z126z641: [  40   11   52 -213  -70   11  137  -94   66 -112  -23  127   87 -100
  -46  278   -6   88   33  144  -56]
z242z742: [ 173  -43  -12 -113   15  -17 -127  115   16 -142  227   68   96   35
   27  313   95  183 -155   16  -11]
z363z765: [ -27  -10   69  -14   10  -38  154   -7 -180   50  213 -145 -122    6
  107 -108   34 -175   -3  -19   58]
z904z693: [ -54   58   34 -171  -52   -6  206   54  -78  -97  190   -2   67   36
   16  244  106   13  -57  -24  -28]
z363z765: [-188  122   -2 -206  109  -34  296   -4 -137   20  116 -244 -101   66
  -33 -176  -60   32  -68  -21   32]
z126z641: [  92 -125   47 -104  120  -92 -144 -105   23   76    2   18   23   18
  -47  -19  -59   49 -128  -32  115]
z363z765: [  83   93  -49  122   -5   38 -182  133  151 -105 -220  335  164  150
    5   56 -163  108  100   23 -163]
z363z765: [ 240  -55  -57  143 -229   32 -177   27   93 -170   44  150 -293 -108
 -120  378 -148   69    6  162 -341]
z363z765: [-335  191  -12 -139  116   -3  278   95 -217  -24  -36 -236   24   41
  123 -551   19  -30   30   96  123]
z781z38: [ -11   82   -3  119  -32   13   55  144 -140   -6  207 -102 -145   43
   15   22    0  -42  -60  -51  -65]
z126z641: [ 116 -102   16  -13   24 -122 -190  100  -58  -20  121   38  -30   81
   57   31  -49   22 -109  -68  -36]
z781z38: [ 59 119 -32 168  11 103 -41  23  58  -3 -10  81 -35  76 -16  14 -49  -5
  16 -16 -33]
z245z360: [  30   86   -5  -46  -23  109  209 -200   62   34   87 -154 -126  -75
   87  -18  105 -108   79   -4   80]
z904z693: [ -31  125  -50  -10  -28   29  190  152   25   -8   86 -128   96   47
  223    4  103    4  194 -158  -62]
z781z38: [ -21 -146   -7  -59   34 -155 -158   47  -57   68  -23 -156   -4  -45
  121 -246   45   -2  -34  -90   75]
z126z641: [ 335  134  -99  323 -118   65 -327  191  210 -124  -15  322 -118  181
   54  278 -221   88   66 -103 -348]
z245z360: [-125   75   57  -60  -83  -47   97  107 -224  -71  120 -108 -108 -118
  -13  -42   34    8 -133  112   -7]
z245z360: [ 273 -179   89  -77 -115 -117 -206 -142  -26  -57  183   88 -260 -116
  -36  271  -67  -39 -194   80  -62]
z126z641: [  77 -144 -100 -115   80 -101 -187  -34   60   16   98 -198  -70   95
  186 -206  122  -10  -74 -181   89]
z242z742: [-100 -126   61 -275   14 -116  177  -42 -134  -75   32  -25  -22  -48
  -85   14 -101   19   -7  192  -58]
z904z693: [ -84   40  -37 -375  -44 -152 -106   26   58 -188 -125   83  129   57
   79  -22   56  175 -175  -50  -16]
z363z765: [  21  -48  -50    4  -80  -13 -148  -52   67  -72  -96   68  -77   -7
  -12  -18    9  -16  -39   28  -54]
z363z765: [-193 -116  -32 -215    7 -122  -59 -111   23  -13 -176   12  143  125
  132 -289  170 -151  -37 -143  141]
z242z742: [-428  314   64  161   98   43  396  135 -168  262 -209 -161  138   56
  -60 -381  -99  -91  153 -189   84]
z245z360: [ 169  -71   75   16   18  -84 -195   14   97   14 -119  311  192   86
   66  120 -120    4   56  -60  -35]
z245z360: [ 135 -130    8   35  -61 -105 -119    0    0   53   66  -86 -127  -57
  160  -46   -2  -88   63  -93  -46]
z781z38: [ -47   37  -54  233   15   78 -175  -24  160   92 -290  162  160  103
    8 -155   36  -82   92 -141   65]
z242z742: [ 339  -72  -72 -224   35   39  -63  -40  112 -185  358 -130  -88  -65
  169  259  137  198  -64  116    4]
z126z641: [ 217  121   40  137 -160   96   94  125   -7 -123  224  144 -137  -70
  -73  517 -121   79   46  116 -275]
z242z742: [   4 -255  -49 -179  117 -120 -238   11  -31  -65   33  -47  105   51
   50 -163  121   65 -143   50  138]
z904z693: [ -31   32  -66 -216   14  -36  -42   -5   76 -108  -67  -42   37  -14
    8  -30   30  181  -83   28   -1]
z242z742: [  76   73  -34  232 -103   25 -169  -97  141  120 -210  -16 -203  -94
   21 -141  -89  -72   67 -117  -53]
z904z693: [-217 -131   50  166   15  -29 -141  -20  -98   75 -254  221  138   87
 -191 -174  -16 -180  -66   32   92]
z126z641: [-218  -78  -53 -129  251   79   11 -286   43  131 -261 -264  101 -122
  -28 -628  156    3  -12  173  428]
z242z742: [ 268  102  -51  271  -57  129 -320   85  161 -134   -2  361    9  146
   -1  246  -58   50  -53   13 -122]
z242z742: [ -24  169   52  -35   -3   88  258   66   11  -70  -17  176  131   26
 -116  274 -147  108  112  118 -138]
z781z38: [ 107 -131 -170   85  144   36 -373 -273  307   86 -352  -24 -105   69
   46 -486  -66  -23   67  -23  116]
z126z641: [ 188 -100  -21 -139   73  -65 -262  -63  112  -45   45   49   33   26
   24   84   31  146 -176  -33   79]
z781z38: [-167 -153  -67  -68  150  -48  -10 -246  110  189 -279 -152   48   87
   71 -513   44 -181  130 -143  201]
z245z360: [ -46  -99   35 -103  205  -38   25 -116   76  192  -63  -30  268  105
   -4  -69   75  -10    3 -199  240]
z363z765: [ 162   13    6  -50 -131   16  -75 -272  150  -51  -78   98 -252  -82
   -7   81  -78  -79  -26   56  -70]
z363z765: [ 124 -224   70 -295  153 -137 -113 -260   66  108   34  -79   48  -58
    2  -18   40   49 -154  -46  239]
z904z693: [ -79   -6    6   37 -107  -32  115  -42   -1    2 -201   39 -136  -65
  -40 -103 -204  -95  207  101 -199]
z904z693: [-110  143   27  351  -52    1  118  308 -109  167  -89  -62   32  -30
   39 -101 -155  -38  262 -135 -169]
z242z742: [ 316 -119  -62   54  136   79 -179 -232  300  124  -24  -36    4   -7
  114   -7   21   23  131  -82  122]
z242z742: [ 152  128 -102 -184  -27   29  -10  -35  130 -173   46 -117 -197  -82
  101   -9  -64  216   -7  125 -117]
z904z693: [-124  101  118  435   72  122   69   -7    5  314 -214  235  292  159
  -38  -88   -3 -304  189 -254  167]
z245z360: [  95  -62   49 -224   61  -91  -96  -80   48  -10   26   37   66  -39
  -62  154  -16  164 -178   -7   77]
z781z38: [ 104   49 -181  -50   65   89 -216 -110  166 -158  -15  -56 -144  124
  168 -306   92   27  -68   52   65]
z363z765: [ 127   92  -64   95 -109  136  -29 -133  161  -76   70  135 -173   95
 -115  324   15  -46  -86  -67 -111]
z126z641: [-157  -55   35 -204   36  -43  159 -198   84  101 -214   -9  121  -51
 -161   28  -22   23   26  -41   70]
z245z360: [ -88  105   49    5  -82  -38  132  138  -73  -11   15   80   36   34
  -92  216  -86   35  -13  -78 -148]
z904z693: [  -1  166  -32  -10 -121  -26   68  149   66  -92 -136   77  -33  -26
   14  100 -196  144  141    6 -283]
z781z38: [ -39   -9   22  -87   41  -17  -42  -52   22  -29 -116  113  113   27
  -21  -61  -10   20  -36   56   66]
z245z360: [   7   53   45  231  -20   46  -91  152  -16  -32 -116  353  169  138
  -77  119 -128  -39   60   36 -106]
z904z693: [  15   36 -177  161   55  126 -152  -48  248  -49 -292  130   42  191
   87 -290  -54  -44  217   -2  -62]
z363z765: [-114   93   12   76  -56   -4  178   90 -140   47   53 -181 -176  -88
  -44  -76  -83  -22   44   19  -97]
z245z360: [  95  -33   37  -75    9   12  114 -207  116   72  -18   13   -6   -3
   96   28   -8 -122  147  -58   36]
z904z693: [ 155  -26 -136  138  241   39 -392   41  132  106   17 -199   53   82
  193 -398  144  125  -98 -158  272]
z781z38: [-141  218   20 -209 -249   -4  180  -18  -29 -275 -150  181  -51  -54
  112  -17  -12  -57   50  185 -175]
z781z38: [ 132  150  -86  307 -108  143 -250  -28  212  -62 -249  261 -118   38
  -59   12 -140    4   54   38 -157]
z904z693: [-130   79 -137  199   79  160 -119   20  190  -32 -347  241  221  223
 -101 -165  -19   10  110   -2   -5]
z781z38: [ -36   23   63   48   86  -68  215   81 -139  206  148 -270  -60  -16
  114 -157  -69  -80  134 -159   26]
z126z641: [  82  -21  -30 -192  167   -3  -17 -127   67   21   19 -201  -28  -87
   71 -212    2  151  -29   93  160]
z126z641: [  -6  -79  -75  237 -111   43 -207   44  124  -70 -270  321   23  101
 -178  118 -134  -38   90   51 -224]
z126z641: [ -48  -34  -78  -19  -60  -49 -192  200  -29 -157  -16   48   80   33
   28    3   94  118 -101   24  -65]
z781z38: [ -70  -44   80  164  -97 -117  -58   46  -66  149 -175   70  -58  -54
  -94  -25 -171 -102   47 -110 -109]
z242z742: [  11   75  -41   40   77  -45 -126   44   -3   68   -9 -140  -96   44
   86 -267  -41   42  -78 -127   57]
z363z765: [-242  346   55   89  -76   49  527  141 -201   70   51 -180 -179    0
   25 -127 -192 -120  215  -42 -191]
z245z360: [ 194  -47 -203   32  -19  107 -327 -115  289 -200 -167  116 -112   58
   71 -116    2   84   43  148  -86]
z245z360: [ -81   -9  -59 -237 -190 -156  -24  106  -95 -259  -52  -55 -237 -114
   34  -89 -115  112  -47  205 -272]
z363z765: [ 113  201   21  -58 -117  152  271  -80  160 -117  -35  154   12  -99
  -14  354  -94   84  212  152 -182]
z126z641: [ -28    5  -26  131   48   67   90 -164   80  133 -143  -39  -88   57
   41 -257  -83 -199  209  -44   20]
z781z38: [ -60  -64   92  247  174  -53   41  101  -76  370  -20 -107  185   54
  -23 -112  -57  -89  120 -292  141]
z245z360: [ -81   47   50  -21 -138   59  295 -147 -124  -54   88  -64 -258  -95
   -3  -25  -16 -233   88  176  -74]
z242z742: [ 192  -86 -212   23  252  173 -409  -69  369 -131 -145  247  360  319
  131 -132  193  129    7   -8  205]
z904z693: [  25   -3   22  233   15   82   91  166 -142   59  269  -77    0   32
    4  133   83  -85   36  -36    4]
z242z742: [-138  -68   88  142   60 -107  -70  191 -205  135  -62   -8  112  -30
  -75 -161  -76   -8  -34  -15   54]
[ 244 -113  -96   21 -155  112 -208  -40   26 -294  203    7 -306 -197
  -71  243   78  112 -132  400 -131] => z363z765
[ -67  126  -40   80  182   90 -100   25   38   64 -115  -24  127   54
  -71 -229    8  138 -103    2  188] => z363z765
[  -7   31  -52  572  -77  151 -154  363  -22    4  -85  270  146  106
 -142  189  -72  -20  170   11 -219] => z904z693
[ -46  -16    3  165  243   15 -131   78 -155  164  205 -154   74  207
   93 -335  165 -122 -188 -196  327] => z904z693
[-234  140   71  -22  -71    5  380  194 -204  -14  125  -24   90   32
  -84  201    3  -29   46  -34 -112] => z904z693
[ -35  -32   61 -171  -78 -156   28   91 -119  -69   27    1  -59  -85
  -58  109 -122  102  -83   63 -137] => z245z360
[ -58  199   -7  142  123  165   66   11  100  131 -121  -17  188  -30
 -125   11   23  152   13  -49  145] => z363z765
[ -34 -215  156 -176  114 -218  166  -54 -180  266  195 -264   36  -65
   54  -29   18 -107  -12 -209  165] => z363z765
[ -67   41   53 -216  157   20  287  -69 -100   52  217 -212   58    1
   24  -29   91   24  -49   10  188] => z363z765
[ 158  -16  -91 -166  -33   15 -178    0  146 -253   -5  156    4   28
    8  169  -10  202  -81  162 -113] => z242z742
[  58  -78  105  176  -87  -68  137  181 -115  150  147  -40   13  -95
  -16  299  -82  -54  174 -119 -160] => z363z765
[-107  144  -96 -196 -113   12  -32    0   82 -286 -187  184   -1   89
   19  -58  -10   81  -61  131 -137] => z245z360
[  68   28 -149  199  -66  172 -138 -110  254  -59 -201  127  -43   63
    4  -31   40  -61  143   15  -73] => z126z641
[  13  -56  -69 -355  114  -17 -198 -225  165 -173 -166  109  113   54
   -3 -154   83  154 -203  149  180] => z245z360
[ 273  111   12   40 -174   43    9 -106  149  -33   56   11 -295 -180
    3  309 -149   67   59   29 -214] => z242z742
[ -24 -119  -40  139  203  104 -215 -157   90  147 -108    1  179   79
  -49 -247  191  -73  -89  -51  352] => z904z693
[-122   89   35  -40  -43  -15  178  154 -137  -75  -11  -14   36  -65
   23  -52  -69   42   97  146  -99] => z126z641
[  25   72  -82  278  102  175  -44   52   84   85  -64  -70   57    0
   24 -174   37   23  146   22   78] => z781z38
[ -60 -274   39 -169   82 -200  -76    6 -166   49  113 -133   -8   24
   10 -138   34  -56 -125  -30   92] => z126z641
[ -65  -52   98 -217  -47 -202  152  186 -213  -88  101   15   41    3
  108   22 -124    5   56   58 -155] => z126z641
[ -15 -137   14 -286  250  -44    9 -132  -23    6   83  -76  142   81
  -16 -140   62   77 -138   77  250] => z781z38
[ 192  -17   87   43 -101  -48  -19   18  -84  -41  202   77 -206  -52
  -13  253 -134  -39  -54   59 -147] => z904z693
[ 284 -228   74 -406    2 -167 -126 -373  107   -2  143  -95 -192 -164
   82  130   35   23 -187   10  128] => z245z360
[ 176  -18  -89   69   47   93 -209  -95  183   -8   24    3  -29   31
   14   51   93   65  -72  -49   78] => z245z360
[-211  -63  -98  181  -78   35  -93 -138   86   69 -431  -16  -99  -56
  -54 -440  -28 -181  167   49  -15] => z781z38
[ -88  -79   42   -2   26  -27   97  -84  -44   93  -61  -21   -9   -8
  -82  -62  -54 -100   53    6   24] => z126z641
[ 122 -122  -29   40  154  -11 -170  105  -92   -8  221 -140   13   31
  151 -188  100   32  -62   59  148] => z242z742
[ 184   39  -36  187  -27   31 -150  148    3   -8  192  -38 -123    7
   26  158  -12   77  -64  -71  -86] => z781z38

z417_z695: [  79  214 -191  309 -115   57 -123    8  229  -72  216  450   17  119
 -121  130 -161   24  -24    0  129]
z417_z695: [ 146    5  -24  170   89   24   65   -8   90   26   73  130    0   74
   17  -39   10  -24 -129    7   56]
z417_z695: [ 143  -21  122  362   -1  137  339 -182  -96  215  -79  229   88   -3
    7  -93   69  -76 -133  -43  -15]
z138_z167: [ 170  116  -75  239 -164   -5  -51  226  -38   27   45  233  -50 -113
  365  141  -24  -15   31   47   76]
z776_z726: [-226 -118   22   60   62   24 -163  159  -12  147   40   36  128  -72
   79 -190 -146  -68 -134   73  -48]
z776_z726: [-213 -270  -57 -203  290  100 -365  -98  191 -160 -130   -6   90   16
  317   -3  170 -108   44 -135  118]
z776_z726: [ -78   46   13 -264  -33  -95   89 -103  -19 -103   24 -260  -95   65
 -269  111   31   95   56   73  -53]
z138_z167: [  14 -124   30  -60   45  -42  111  140 -151  -18   64 -222   67 -189
   45   19   -4  -26 -105  145 -146]
z882_z316: [ -88  106  -26   48 -170  -93  -99  121  -55  150  -25  280 -186   77
  416   50   14  -60   95  -13   18]
z882_z316: [-100  -94  -70  205  127   64 -188  -59  116  194    1  240   84  188
  227 -105  132  -62 -124   -6  146]
z40_z824: [  15   -1   23  -43   -6  -29  -63   21   33    0  -96  -93 -103    4
   73  -10   19   10   51  -15   98]
z776_z726: [-357    7  122 -411  -95 -154 -223  156  -90  -67 -265  -15 -131   70
  295  142  119  -89  259   69   52]
z323_z369: [-192   10  -81  -99  -59   89 -129 -330  144  -26  -54   17 -181   12
  131  102   11   74  150 -203   64]
z417_z695: [  12  -37   88    3   58 -111  -20  218    8  -75 -130  222  -46   93
  148   24   48 -229    4   96   76]
z417_z695: [-214  -53  172  110   19  118  216  -48  -85  246   70 -282  186 -159
 -324 -165 -184  141 -300  233  -70]
z138_z167: [ 156  152 -201  -56  -26  -67 -152  118   73 -100  206  349 -139  111
  502  168   85   19  103 -137  -46]
z776_z726: [ 215   18   -9  188   12   92  198    5  -88   94  158    3  115 -139
  -18 -106  -77   72 -134  -51 -150]
z776_z726: [ 166   23  -34    3   49   39   76 -114   34  -40   58  -25    1   13
 -149  -96  -33   46   16 -167  -72]
z40_z824: [-204  -60  -18 -380   68 -191 -196   81  -35  -17  -32   28 -149  187
  203  -95   67 -115  144 -109 -141]
z882_z316: [ 266 -128  -36  150  153   80  140   88  -38  -26  184 -169  164 -238
 -109 -170 -135   12 -205  -25 -165]
z323_z369: [ -73    8 -142 -168  -67 -219 -303  351    9 -112   93 -156 -101    1
  102  129  -32  -10   56  209   52]
z417_z695: [ 217   92  -58  428  -68  -36  140  103  -29  188  162  136  136  126
 -377 -115  -73   -3 -207  181   40]
z138_z167: [ -36  165  -76  124  -91  -78 -204  -16  172  183    8  149 -173  296
 -125 -159  -87   55   32  -55  191]
z40_z824: [-112   93  251   18 -219   14  232  -69 -232  272 -274 -170  -75  -53
   69   29  102  102   61  118   79]
z40_z824: [  98 -236   13 -219   98   70   63  -80  -69 -249  -82 -416  -30 -407
   35   -4  -69  -35   99 -190 -177]
z323_z369: [-51 134  64 -46  -5 -87 -58 155  -3  93 -12 166  26 244  42 -26  81  16
 -11 109  79]
z776_z726: [ -10  -28   60  -15   58  107   84 -112   47 -136  -40  -57  136  -69
 -248   53  -20   17  -18   11   20]
z776_z726: [ 370  -65 -142  400  118  245  165 -209   48   49  202  144  187 -149
   31 -109  -12   51 -165 -230  -91]
z776_z726: [ 121  -73  -16  -94  187   90   47 -165   49 -162   21  -60  202   50
 -293  -71   80   13    9 -146  -72]
z323_z369: [ 216   -2   68  161   45  197  253 -152   -5  -26   22 -102  122 -212
 -142  -34  -66  104  -95  -84  -36]
z882_z316: [-240   -8  220 -153 -105   80  155  -98 -138   13 -209 -260   45 -186
  -73  129   17   85   50  133   17]
z138_z167: [ 114 -153  171   55   93  130  152  231 -166    3  -33 -392  239 -450
   43  -89 -107   62 -185  155  -67]
z138_z167: [  92  -69   -3  138  136  121   48  -17   58   25   94  -44  139  -93
  -20  -86  -41   48 -177    8    2]
z882_z316: [-334  141   23  -85 -212  -29 -146  -60  -14  148  -90  155 -121  123
  153   89    6   53  150   13   70]
z323_z369: [ 260  111 -170  159 -144  -76  221  -18  -53   39  298   68 -236  -89
   96   65 -133   47  -54  -66 -207]
z40_z824: [ -13   24   14  301   45  102   31   22   63  161  105  198  191   57
 -151 -129  -96    8 -217   97   53]
z323_z369: [-147 -203  148 -226  -51   40  126   23 -221 -165 -196 -347   14 -445
  137  157  -24  -80  104   51 -153]
z417_z695: [-101  -40   46 -174   50  -43  -70   54   -8   16  -15 -142  -34  -15
  -31 -143  -85    8   12  -43  -72]
z417_z695: [  64  -20  -10   19  -35   50  -27   52  -99  -77  -77  273   82  -84
  308   73   85 -126  148 -147  -81]
z40_z824: [ 277  157 -113  570  -38  150  148 -146  144  116  179  448  157  161
 -271  -25  -46   22 -176  -16  121]
z323_z369: [-211  -28   87 -157   21  -69   25   -8  -14   36  -40 -144  -43   67
  -90   17   17    9  -51  152   10]
z417_z695: [ 299  -83  -94  332  188   28  174  123   63   56  329  -29  128  -78
 -177 -168 -153   -2 -387  123  -89]
z323_z369: [ 297 -233 -187   68  360  163 -157  -92  208 -181  150  -16  152 -106
   65 -226  -26  -46  -91 -337  -70]
z323_z369: [-265  -61  104  -94  165  160 -111 -161  104  -42 -107   90  319  133
 -296  -93   43   -2  -18  -26   64]
z776_z726: [ 221   43   54  158   15  212  200 -296    4   38  -94   78   66  -47
   25  -27  102   89   44 -244   29]
z40_z824: [ 108 -110  127   82   46    0  173  -21 -154  101 -198  -35   45   -1
  110  -42  205 -106  -14   23   23]
z40_z824: [  50  112  -41  137  -11   54  -56 -150  124   15  -41  431   12  248
  -54  -58   34  -69   99 -207   73]
z882_z316: [ 240   87   43   35  -20   18  151  -81  -65   19  -82  106  -25   79
   69  -15  141   13   99 -157   -7]
z882_z316: [ 110   20  144 -140  -85 -203   92  304 -194   17 -171 -120 -211  -58
  280   17   55  -99   93   97  -15]
z40_z824: [-146   74 -155 -226 -218 -211 -107   20  -17 -110   83 -180 -304    8
    5  265  -29   43  164  106  -30]
z882_z316: [-245  -51  -96 -235   79  -34 -358  -37  171 -118  -49  118  -82  147
  210   46   59  -61  142 -113   82]
z417_z695: [ 292   76  -45  266  118  157    9  -32  119   25   73  148  212   88
  -26  -44  105  112 -116  -43  159]
z882_z316: [-118  116  -96   26 -112   26 -122  -28   68  -48   98  197   49   54
 -118   87  -94   36   69  -16   -2]
z138_z167: [  79  -65   21  241  -94   81  168   54 -173  119   59 -192  157 -292
 -157  -57 -132   42 -127  110 -102]
z776_z726: [ 162  168  -16  143 -196 -139  192  142 -127  126  106   -3 -145   32
   10  104   -3   61  -52  188  -10]
z417_z695: [ -69   56   60  382 -128   46  305 -135  -97  339   92   18   83   55
 -280   -8  -17   77 -272  279   31]
z323_z369: [  48   74 -168  -29  -75  -20  -28 -140   69  -12  159   23 -213   10
  161   90  -23   92   60 -140  -59]
z882_z316: [  30   18  110  194   37  137  185 -138  -64  227   -3 -154  266   44
 -379 -162   42  160 -182  102   45]
z138_z167: [-184   74   57   12  -80  -36  -37  -66   29  143  -96   64  -77  178
  -26   18   54   22   12   89  137]
z138_z167: [ 281  130  -38  163 -102   12  209   42  -40  -85  117   73   -5  -93
  -91  123  -57   42  -15   22  -45]
z882_z316: [ 177  -88  -93 -112  197   74    5  -34   80 -193  173 -101   57 -133
   46  -41  -44   42  -50 -169 -150]
z40_z824: [ -39   64  258   38   24  117  239 -172  -61  234 -183 -150   87   77
 -149 -119  107  156  -97   63  118]
z882_z316: [   5 -102   33  201  125  147  190 -185    9  195  118 -229  164  -69
 -234 -145  -26  135 -298   98  -15]
z417_z695: [ 279  -25 -155  208  126 -116   37  133   87   48  263  113  -78  124
  -44 -167  -82  -82 -206    4  -68]
z40_z824: [ 178   56  -61  261   34   59  294 -237   45  174  253  -84   24   85
 -406 -123  -72  153 -258   29  -68]
z138_z167: [ -40  105   49  -21 -133   18  256 -260 -100  163   22  -44 -139   33
  -29   25   27  125   21  -67 -111]
z323_z369: [ 289  246 -173  359 -151  -23  293  -76   51  121  425  169 -113   66
 -306    2 -226  148 -203   34 -126]
z138_z167: [ 219  168  -31  316  -86   50  129   49   59   28  126  116   75   17
 -238   53  -88   91 -124  126  111]
z417_z695: [ 294  -91 -102   12   14  146   90 -143  -59 -224   28 -118   81 -318
    8   46  -19   15  134 -289 -172]
z323_z369: [ -22   47   50   46  -27  -30    1   52   62   52  -45  127 -173   21
  189  -16  -71  -48  -15   -5   69]
z776_z726: [ 143  110   58  191  -90    3  249   63 -116  116  110   -4  101  -33
 -298  -76 -116   63 -125  108  -91]
z323_z369: [-159   10  109 -161  -55   10   16  -48  -62    4 -151  -25  -67  -35
  185   87   69    6  105  -10   10]
z882_z316: [ 224 -323    7  -77  366  112  -18  252   14 -353   97 -359  373 -406
 -181 -121 -128  -88 -190   37 -147]
z138_z167: [ 111 -111  -24   85   99  171   81  -84   -8 -184   43   -5  285 -197
 -196   37  -20  -28  -36  -59  -90]
z40_z824: [  67   96   39   43    6  126  -39 -286  181 -108 -227  249  -18  187
 -122   29  104  -17  196 -248  214]
z40_z824: [ -15 -152  -93  284  196  102  -55  265   93   31  375  -83  329 -230
 -182 -138 -290   24 -454  285  -72]
z138_z167: [-192   -5  -30   21  -93  -20 -178   45  -26   90  -91  217  -57   46
  409  118  114  -75   88   28   84]
z776_z726: [  40  -49  144   79   96  179  147  -48  -60  180  -21 -121  103 -186
  203 -163  -21  119 -152  -57  -40]
[ -66   40  -16  -77   54  -33 -186  -83  186   16  -76   63 -148  212
  -39 -129  -24   -2   74 -141  136] => z40_z824
[  89   99   -8   29  -32   91  108 -231   43  -86  -64  271  -28  100
  152  203  189    7  120 -136   59] => z882_z316
[ 263    4 -122    4   -8   95  133  -63  -20 -183  213 -118   13 -296
  -44   34 -161   93   19 -194 -230] => z40_z824
[ -60  285 -127   71 -246 -219 -221  225   44   67   72  444 -149  359
   37  110   -7  -51  142  102  118] => z882_z316
[ 251 -137   16 -153  183  -71   26   62   21 -180  -74 -323  -57  -56
  -83  -83   60  -46   13  -59    6] => z417_z695
[-272   84    4  -76 -102  -33 -247   14   77   15 -122  195  -37  167
   58   75   23  -29  143   26  153] => z323_z369
[-112 -128  148   37   52   41  192   52 -175  157  -11 -167  147 -152
   21  -67    7   -9 -193  186 -107] => z417_z695
[-149   74   97  -78  -82   43  178  -89  -32   -6   34  -74  -31  -96
 -101  109  -99   93  -41   93  -65] => z323_z369
[ 244   79  -30  148  -88  -29  195  213  -90   18  203  -55  -94 -239
  206   82 -135   70 -134  113 -103] => z776_z726
[  38 -169  -98 -151  211   10 -155  102   72 -273   89   26  132  -88
   68    5   -9 -127    4  -85 -114] => z40_z824
[ 226  -72 -264  238   81  -81   92  230   14  -34  558 -129   96 -167
 -275  -61 -283   24 -367  208 -259] => z776_z726
[ -98  103  -61  -85  -34   52  -63  -26   58 -144  124  186  111   24
  -88  129  -58   46   58  -25  -67] => z40_z824
[ 147 -117   19  -28  193  -42   92  -17   80    7   50 -197 -134  -10
  -52 -212  -78  -30 -144  -71  -50] => z138_z167
[ 173  -75 -197  -74   76 -143 -115  341   46 -204  316 -214  -94 -217
  102   41 -200  -10 -120  106 -140] => z323_z369
[ -76  -17 -123   55   46  -57  106   14  -11   35  353  -53  125   57
 -284   50  -60   58 -261  249 -161] => z40_z824
[  43  -33  -37  -26  -89 -144  148  128 -161   -3  121 -191  -79 -117
  -70   72  -54  -27  -55  165 -164] => z323_z369
[  46  -84   14 -138   42 -105   21   82  -39 -104  -62  -31 -159  -45
  224   48   47 -129   60  -28  -57] => z138_z167
[-265    0  -80    5  -25 -117 -276  -38  197   71  -40  116 -177  267
 -123  -64  -70  -88   24   38  175] => z40_z824
[ 219  121  -34   63 -229 -106  161   -5 -175  110  -31   -7 -253  -30
  211   67   66   26  148  -90  -65] => z40_z824
[-145  132  -54 -117 -157  -89 -138 -126   94  -40 -103  159 -248  201
   54  147   49  -14  225  -81  119] => z417_z695
[ -93   21  149    8  -95   14  284 -137 -139  128  -73 -160  -25  -45
 -138   58   34   63  -60  138  -33] => z138_z167
